Here is a tiny trained network, its code and every weight. The questions are about switching its units off for an input and a class, where a switched-off unit gives its printed mean instead of its output.

import numpy as np


def w(rows, s, z=0):
    codes = np.array(rows[::2]) - 128.0
    scale = np.full(codes.shape[1], s)
    scale[-1] = z or s
    return codes * scale


def f(y):
    return np.maximum(y, 0)


def log_softmax(a):
    a = a - a.max(-1, keepdims=True)
    return a - np.log(np.exp(a).sum(-1, keepdims=True))


def net(x, mask):
    res = np.array(x, float).reshape(1, 8) / 4 @ E
    y = f(res @ A[0][:, :-1].T + A[0][:, -1])
    res = res + np.where(mask, y, B[0][:, -1]) @ B[0][:, :-1]
    return log_softmax(res[-1] @ U[:, :-1].T + U[:, -1])


A, B = {}, {}
E = w([
[200,153,166,72,80,194,95,173,129,123,65],'x0',
[92,185,184,118,135,132,147,73,196,81,81],'x1',
[112,119,135,129,137,104,96,154,112,76,142],'x2',
[99,183,144,201,151,187,75,165,175,188,160],'x3',
[105,135,95,113,140,169,40,44,71,116,102],'x4',
[125,130,128,124,142,104,110,140,129,133,108],'x5',
[120,128,123,2,194,143,131,132,151,125,187],'x6',
[125,135,127,123,133,120,127,132,128,145,111],'x7',
],0.013)
A[0] = w([
[70,190,206,141,132,119,160,83,179,64,85,82],'neuron 0',
[123,127,146,111,156,146,74,76,77,140,120,161],'neuron 1',
[155,94,109,78,145,106,180,125,85,104,92,41],'neuron 2',
[85,195,136,148,159,167,79,197,171,187,168,16],'neuron 3',
[123,135,135,177,131,166,138,149,142,139,141,92],'neuron 4',
[119,142,118,101,144,141,95,89,105,145,138,34],'neuron 5',
[154,97,136,79,154,121,137,103,144,120,137,43],'neuron 6',
[82,89,119,167,181,82,193,68,78,136,175,30],'neuron 7',
[116,135,136,10,191,141,123,130,141,148,193,14],'neuron 8',
[139,101,126,83,123,100,176,106,140,104,93,63],'neuron 9',
[114,132,139,143,146,170,97,151,161,139,144,11],'neuron 10',
[209,125,164,91,108,186,113,173,105,106,71,70],'neuron 11',
[175,166,158,93,105,134,100,172,127,127,109,46],'neuron 12',
[137,157,162,118,131,92,168,154,177,119,145,127],'neuron 13',
[54,105,91,170,185,84,149,97,160,137,148,59],'neuron 14',
[144,166,75,116,129,152,62,62,101,122,131,3],'neuron 15',
[128,160,115,189,127,143,104,133,123,126,101,90],'neuron 16',
[127,111,106,117,117,131,115,160,101,139,178,95],'neuron 17',
[162,111,159,125,109,83,185,220,178,149,162,44],'neuron 18',
[177,89,73,147,104,108,115,186,47,186,171,149],'neuron 19',
[80,106,94,144,154,80,148,104,148,155,135,25],'neuron 20',
[130,87,118,155,60,86,171,107,90,101,63,127],'neuron 21',
],0.012,0.0016)
B[0] = w([
[208,119,151,40,130,232,22,91,60,197,92,241],'neuron 0',
[29,55,126,110,51,93,165,81,101,134,147,195],'neuron 1',
[161,183,17,141,202,100,139,133,117,100,193,206],'neuron 2',
[189,160,74,139,186,97,142,102,112,73,207,234],'neuron 3',
[174,135,88,141,107,106,111,76,74,118,150,173],'neuron 4',
[93,128,147,95,102,89,151,70,112,162,143,174],'neuron 5',
[178,141,141,203,160,74,120,151,129,154,132,181],'neuron 6',
[131,169,127,139,90,168,160,191,193,77,90,229],'neuron 7',
[169,131,225,254,116,103,110,148,107,197,123,254],'neuron 8',
[151,164,93,97,205,108,88,109,126,94,181,192],'neuron 9',
[141,154,44,149,205,119,90,127,177,60,167,175],'neuron 10',
[84,164,105,184,124,172,203,215,220,98,76,239],'neuron 11',
[104,100,99,148,116,186,215,136,176,90,54,199],'neuron 12',
[66,82,153,76,59,88,107,102,106,121,161,191],'neuron 13',
[109,137,112,133,131,196,155,183,205,127,71,225],'neuron 14',
[29,78,103,95,80,96,143,91,154,138,177,199],'neuron 15',
[99,125,170,189,169,63,121,115,111,155,196,184],'neuron 16',
[160,122,138,110,86,162,39,167,112,104,129,172],'neuron 17',
[19,33,110,78,48,63,169,32,94,151,147,223],'neuron 18',
[168,161,184,22,140,174,12,133,96,172,67,226],'neuron 19',
[105,127,133,139,111,197,184,179,162,102,114,191],'neuron 20',
[157,199,170,190,148,50,100,70,135,114,194,211],'neuron 21',
],0.0082,0.016)
U = w([
[40,64,127,79,84,85,160,86,130,132,154,120],'0',
[166,167,62,126,202,96,141,115,135,85,190,50],'1',
[99,141,136,143,116,185,186,190,175,84,77,86],'2',
[175,127,176,33,138,174,87,126,112,167,101,134],'3',
[149,139,248,244,130,65,135,127,126,158,145,251],'4',
],0.014,0.0022)

Each question gives the input, the list of numbers given to net, and the class t.
The units are the neurons (one row each of A and B). Each row of codes is followed by its name. A weight is (code - 128) times the scale printed after its matrix; where a second scale follows, it is the last column's (A, B and U).
mask holds one flag per neuron, in row order. A switched-off neuron (its flag False) gives its mean, the last column of its row in B, instead of its output. The means were averaged over made-up inputs and are rounded, as every weight is.
A unit's drop is (log p(t) with every unit on - log p(t) with that unit switched off) / (log p(t) with every unit on - log p(t) with every unit switched off).
The circuit of an input: a set's keep is (log p(t) with only the set's units on - log p(t) with every unit switched off) / (log p(t) with every unit on - log p(t) with every unit switched off). Starting from the 12 units with the biggest drops (on a tie, the unit counted first), units are removed one at a time, each time the one whose removal leaves the highest keep (on an exact tie, the one counted first), for as long as the keep stays at least 0.8.
units of the circuit, in order: the units of the circuit, biggest drop first
top k neurons: the k neurons with the biggest drops, biggest first
drop of u: that unit's drop, to one decimal
input [8,3,0,-5,-8,6,3,6], class 0: top 2 neurons => (neuron 18; neuron 13)
input [3,3,2,-4,-7,3,-6,-3], class 0: top 2 neurons => (neuron 18; neuron 8)
input [4,2,1,1,-5,-1,-2,-3], class 0: units of the circuit, in order => (neuron 18)
input [-1,8,-8,0,4,2,-6,3], class 3: top 2 neurons => (neuron 0; neuron 8)
input [-2,-6,8,0,5,3,5,1], class 3: top 2 neurons => (neuron 19; neuron 18)
input [-2,-7,6,8,-2,-6,-3,-3], class 1: top 2 neurons => (neuron 3; neuron 0)
input [-5,7,-4,8,2,5,-8,-6], class 1: units of the circuit, in order => (neuron 8; neuron 3)
input [1,3,5,5,-5,-7,-4,-8], class 0: top 2 neurons => (neuron 18; neuron 8)
input [-5,-3,6,-1,7,-7,-7,2], class 0: top 4 neurons => (neuron 8; neuron 15; neuron 1; neuron 6)
input [-3,7,-2,-3,5,3,0,-6], class 3: top 2 neurons => (neuron 0; neuron 18)
input [8,1,-6,7,-7,-6,-8,-8], class 2: top 3 neurons => (neuron 11; neuron 8; neuron 12)
input [-7,0,2,-6,-5,8,2,-5], class 2: top 2 neurons => (neuron 7; neuron 14)
input [0,6,2,4,-7,-2,6,7], class 0: top 2 neurons => (neuron 18; neuron 13)
input [2,2,0,5,0,8,6,7], class 4: top 3 neurons => (neuron 8; neuron 2; neuron 9)
input [0,-8,-8,-4,1,3,-8,-1], class 3: units of the circuit, in order => (neuron 19)
input [7,1,-3,-8,7,-3,-8,8], class 1: drop of neuron 18 => 0.3
input [-2,-2,-8,-7,-6,2,8,-7], class 4: drop of neuron 6 => 0.4
input [-8,-5,6,0,-7,-4,1,4], class 2: drop of neuron 2 => 0.0
